Below are the code and all the weights of a small trained network. Each question names an input and a class and asks about switching units off, where a switched-off unit gives its printed mean instead of its output.

import numpy as np


def w(rows, s, z=0):
    codes = np.array(rows[::2]) - 128.0
    scale = np.full(codes.shape[1], s)
    scale[-1] = z or s
    return codes * scale


def f(y):
    return y / 2 * (1 + np.tanh(0.7978845608 * (y + 0.044715 * y**3)))


def log_softmax(a):
    a = a - a.max(-1, keepdims=True)
    return a - np.log(np.exp(a).sum(-1, keepdims=True))


def net(x, mask):
    res = np.array(x, float).reshape(1, 7) / 4 @ E
    y = f(res @ A[0][:, :-1].T + A[0][:, -1])
    res = res + np.where(mask, y, B[0][:, -1]) @ B[0][:, :-1]
    return log_softmax(res[-1] @ U[:, :-1].T + U[:, -1])


A, B = {}, {}
E = w([
[128,128,128],'x0',
[213,244,102],'x1',
[90,184,248],'x2',
[128,128,128],'x3',
[128,128,129],'x4',
[128,129,128],'x5',
[29,187,48],'x6',
],0.013)
A[0] = w([
[74,61,146,254],'N0',
[122,128,10,120],'N1',
[19,218,165,34],'N2',
[189,147,150,158],'N3',
[197,221,88,180],'N4',
[132,91,165,123],'N5',
[177,200,88,143],'N6',
[69,179,148,94],'N7',
[120,85,165,135],'N8',
[36,86,199,150],'N9',
[76,67,141,241],'N10',
[190,147,207,118],'N11',
[110,49,163,164],'N12',
[145,6,175,102],'N13',
[132,38,66,127],'N14',
[83,88,79,140],'N15',
[54,137,108,114],'N16',
[195,120,146,109],'N17',
[131,180,88,96],'N18',
[113,128,49,128],'N19',
[236,41,95,162],'N20',
[196,227,82,119],'N21',
[102,129,37,121],'N22',
[97,66,175,188],'N23',
[168,143,214,107],'N24',
],0.014,0.0084)
B[0] = w([
[89,76,98,250],'N0',
[98,110,202,230],'N1',
[220,115,63,220],'N2',
[137,173,149,184],'N3',
[170,125,177,249],'N4',
[121,98,141,166],'N5',
[161,110,164,214],'N6',
[232,113,56,180],'N7',
[119,66,145,175],'N8',
[139,59,124,243],'N9',
[85,78,88,239],'N10',
[86,186,161,205],'N11',
[116,71,119,215],'N12',
[115,68,121,225],'N13',
[100,186,89,217],'N14',
[56,140,103,200],'N15',
[103,166,63,189],'N16',
[122,187,103,170],'N17',
[141,68,147,173],'N18',
[90,130,183,197],'N19',
[253,119,7,235],'N20',
[171,104,155,238],'N21',
[66,116,198,208],'N22',
[105,38,138,221],'N23',
[37,203,214,198],'N24',
],0.012,0.015)
U = w([
[157,122,61,194],'0',
[120,93,243,159],'1',
[239,202,124,218],'2',
[122,251,220,2],'3',
[35,171,131,39],'4',
],0.011,0.003)

Each question gives the input, the list of numbers given to net, and the class t.
The units are the neurons (one row each of A and B). Each row of codes is followed by its name. A weight is (code - 128) times the scale printed after its matrix; where a second scale follows, it is the last column's (A, B and U).
mask holds one flag per neuron, in row order. A switched-off neuron (its flag False) gives its mean, the last column of its row in B, instead of its output. The means were averaged over made-up inputs and are rounded, as every weight is.
A unit's drop is (log p(t) with every unit on - log p(t) with that unit switched off) / (log p(t) with every unit on - log p(t) with every unit switched off).
most important unit: the unit with the biggest drop
k most important neurons: the k neurons with the biggest drops, biggest first
drop when u is switched off: that unit's drop, to one decimal
input [8,-6,-1,-7,5,8,0], class 0: most important unit	N24
input [-3,8,-7,-7,-4,-7,1], class 1: 2 most important neurons	(N1 N22)
input [-5,0,-1,-8,-6,-6,6], class 4: 2 most important neurons	(N16 N20)
input [-2,-2,-2,-6,6,5,0], class 0: 2 most important neurons	(N24 N11)
input [3,7,-6,2,-7,-2,0], class 2: 2 most important neurons	(N20 N23)
input [-3,8,3,-5,5,-1,0], class 3: 3 most important neurons	(N20 N24 N11)
input [3,-6,-3,6,-3,8,-8], class 0: drop when N20 is switched off	0.2
input [-6,-5,-4,-1,8,1,1], class 4: drop when N15 is switched off	0.1
input [3,-7,-1,3,-7,-5,-7], class 0: drop when N20 is switched off	0.7
input [6,4,-6,5,-1,1,1], class 1: drop when N2 is switched off	0.1
input [6,6,1,-5,-8,-8,-1], class 3: 2 most important neurons	(N20 N2)
